(in the rows, 128 means zero)
Group, then class
[160 125  96 115 133 129 120  56 136 139 134 135 146 127 128 118 140  70
 145 111 134  69]
F:R
[133 108  61 131 134 130 116  95 136 136 131 153 145 116 119 129 134  60
 135 132 127 135]
A:D
[138 136 118 130 139 125 118 180 126 130  99 131 128 128 116 131 153 140
 144 137 136 123]
B:L
[151 132  73 125 132 123  99 192 141 153 125 135 149 130 112 117 162 132
 130 131 151 110]
B:L
[131 129 187 101 148 128 122  82 128 133 136 144 130 124 123 124 143  66
 134 137 140  97]
A:J
[135 132  82 123 149 146 157 208 109 147 125 118 134 135 123 123 153 186
 136 142 127  95]
B:L
[104 117  81 132 128 129 120 176 120 129  98 116 125 130 125 135 107 135
 130 135 124 112]
B:E
[140 126  47 138 140 137 118 119 136 146 130 137 140 125 138 134 151 135
 132 141 130 115]
A:J
[146 128   4 137 134 135 115 149 147 135 140 134 140 123 149 146 141 167
 140 135 124 117]
F:H
[128 131  66 116 133 121 112 145 136 141  71 125 121 134 112 137 122  83
 128 135 143 113]
B:E
[132 132 136 118 131 132 124  75 111 126 155 130 140 144 119 119 128 132
 136 124 120  96]
F:R
[ 78 122 238 110 136 135 136 106 104 129  82 122 123 129 122 121  97  87
 143 126 122  86]
B:L
[147 124  44 132 123 117  88 145 129 130 133 138 157 124 123 129 163 111
 122 132 135 149]
F:H
[133 129 120 122 147 119 130 157 139 136 143 122 141 130 130 126 161 133
 140 147 139  97]
A:J
[154 122 112 119 151 128 138 130 141 148 136 117 126 133 126 117 136 108
 127 139 123  96]
A:J
[135 126  39 133 133 122 111 154 136 151 129 138 142 125 149 127 138 134
 127 132 132 128]
A:J
[144 136 175 125 137 116 126 168 118 131 120 129 137 116 129 119 138 116
 135 124 122 112]
B:E
[142 124  89 125 116 128 115  78 141 132 166 144 139 126 125 125 160 131
 136 121 127 121]
F:R
[106 129 202 121 141 129 114 149 102 125 109 130 148 128 114 126 161 104
 129 127 128 123]
B:L
[157 121 145 118 135 129 117 129 126 124 132 137 109 132 129 125 127  87
 130 140 127 101]
F:R
[140 133 155 117 139 130 134  78 142 134 122 146 127 125 130 131 136  74
 125 140 133 110]
A:J
[141 117  53 111 131 127  83  51 138 138  98 145 142 128 128 129 126  65
 135 137 140 107]
F:H
[139 127  51 119 129 127 115 113 131 146 138 136 136 133 111 129 149 133
 112 135 125 111]
F:R
[154 122  30 142 141 133 124 216 129 133 101 122 127 134 127 160 144 177
 128 134 132 125]
B:L
[168 137  82 127 126 127  97 125 143 135 136 144 136 133 143 133 149 131
 125 133 119  97]
F:H
[147 120  43 138 156 136 120 115 135 150 120 148 168 128 135 116 154 126
 118 135 129 137]
A:J
[169 122   4 130 145 134 116 162 144 137 137 125 138 129 130 136 163 161
 126 143 121 106]
F:H
[138 124 110 128 122 131 126 134 116 130 149 130 126 135 127 118 139 160
 142 120 124 105]
F:R
[130 123  53 150 133 121 124 122 117 130 149 123 130 139 117 137 145 139
 127 141 129 100]
F:H
[110 116 125 124 130 127 118 141 131 119 121 130 132 116 124 135 125 159
 165 132 121 153]
B:L
[143 123 113 123  94 130 102  23 126 142 113 149 142 123 123 133 133  63
 137 134 131  80]
A:D
[141 119 110 132 149 139 135 134 134 132 153 131 137 125 133 124 151 151
 139 133 126 115]
A:J
[ 29 157 252 109 147 125 162   4  71 115 176 119 124  99 110 100 141  79
 129 125 124  52]
A:J
[181 130   6 119 141 133  92 106 143 130 118 150 140 130 129 111 162 108
 123 140 127  91]
F:H
[168 101  45 134 167 142 145 186 138 157 135 134 135 124 139 142 153 166
 123 150 126  93]
A:J
[ 90 130 239 104 145 114 159 146 105 111 100 109 100 114 122 120  94  92
 140 152  98  88]
B:E
[172 130 107 115 148 125 128 215 120 150 104 123 134 138 126 147 166 108
 129 145 137  88]
B:E
[134 131 122 124 139  98 113  84 136 146 146 149 139 133 119 128 152 121
 137 136 131  91]
A:D

Group and class of each row
[130 124 122 128 139 118 130 124 118 123 129 142 126 118 128 136 129 116
 124 132 126 115]
tuz:kulut
[135  97 122 136 114 135 122 119 122 118 134  99 122 135 124 124 124 122
 131 122 133 130]
Nedi:gofiz
[130 132 126 128 136 123 134 129 139 131 129 163 128 127 123 131 141 110
 126 133 117 128]
tuz:kulut
[126 131 130 116 128 144 114 130 129 115 150 123 135 122 114 121 126 141
 127 135 124 129]
motar:Nokal
[112 130 137 124 118 134 140 119 121 129 131 147 120 125 112 126 136 147
 129 135 136 138]
motar:Funag
[112 139 123 131 131 125 121 141 137 135 135 145 141 116 124 132 129 139
 127 114 121 127]
vemo:zal
[131 128 126 122 118 136 115 135 125 119 149 124 124 130 122 138 120 128
 125 136 141 129]
motar:Nokal
[120 137 132 117 130 129 124 145 127 123 123 141 133 130 126 123 117 139
 139 118 131 124]
vemo:rado
[121 131 128 114 123 140 121 137 131 124 142 135 129 116 122 126 129 143
 119 128 128 128]
motar:Nokal
[118 135 131 124 121 139 125 123 136 132 144 154 123 137 123 133 130 126
 120 129 134 133]
motar:Funag
[139 128 127 121 137 116 129 141 126 121 129 137 128 123 141 127 126 116
 132 133 130 133]
tuz:Mefi
[122 134 124 124 135 118 115 144 142 166 155 181 132 125 126 151 129 118
 119 130 114 124]
vemo:rado
[109 125 132 121 115 136 115 127 132 122 140 133 118 125 130 134 132 134
 137 132 130 129]
motar:Nokal
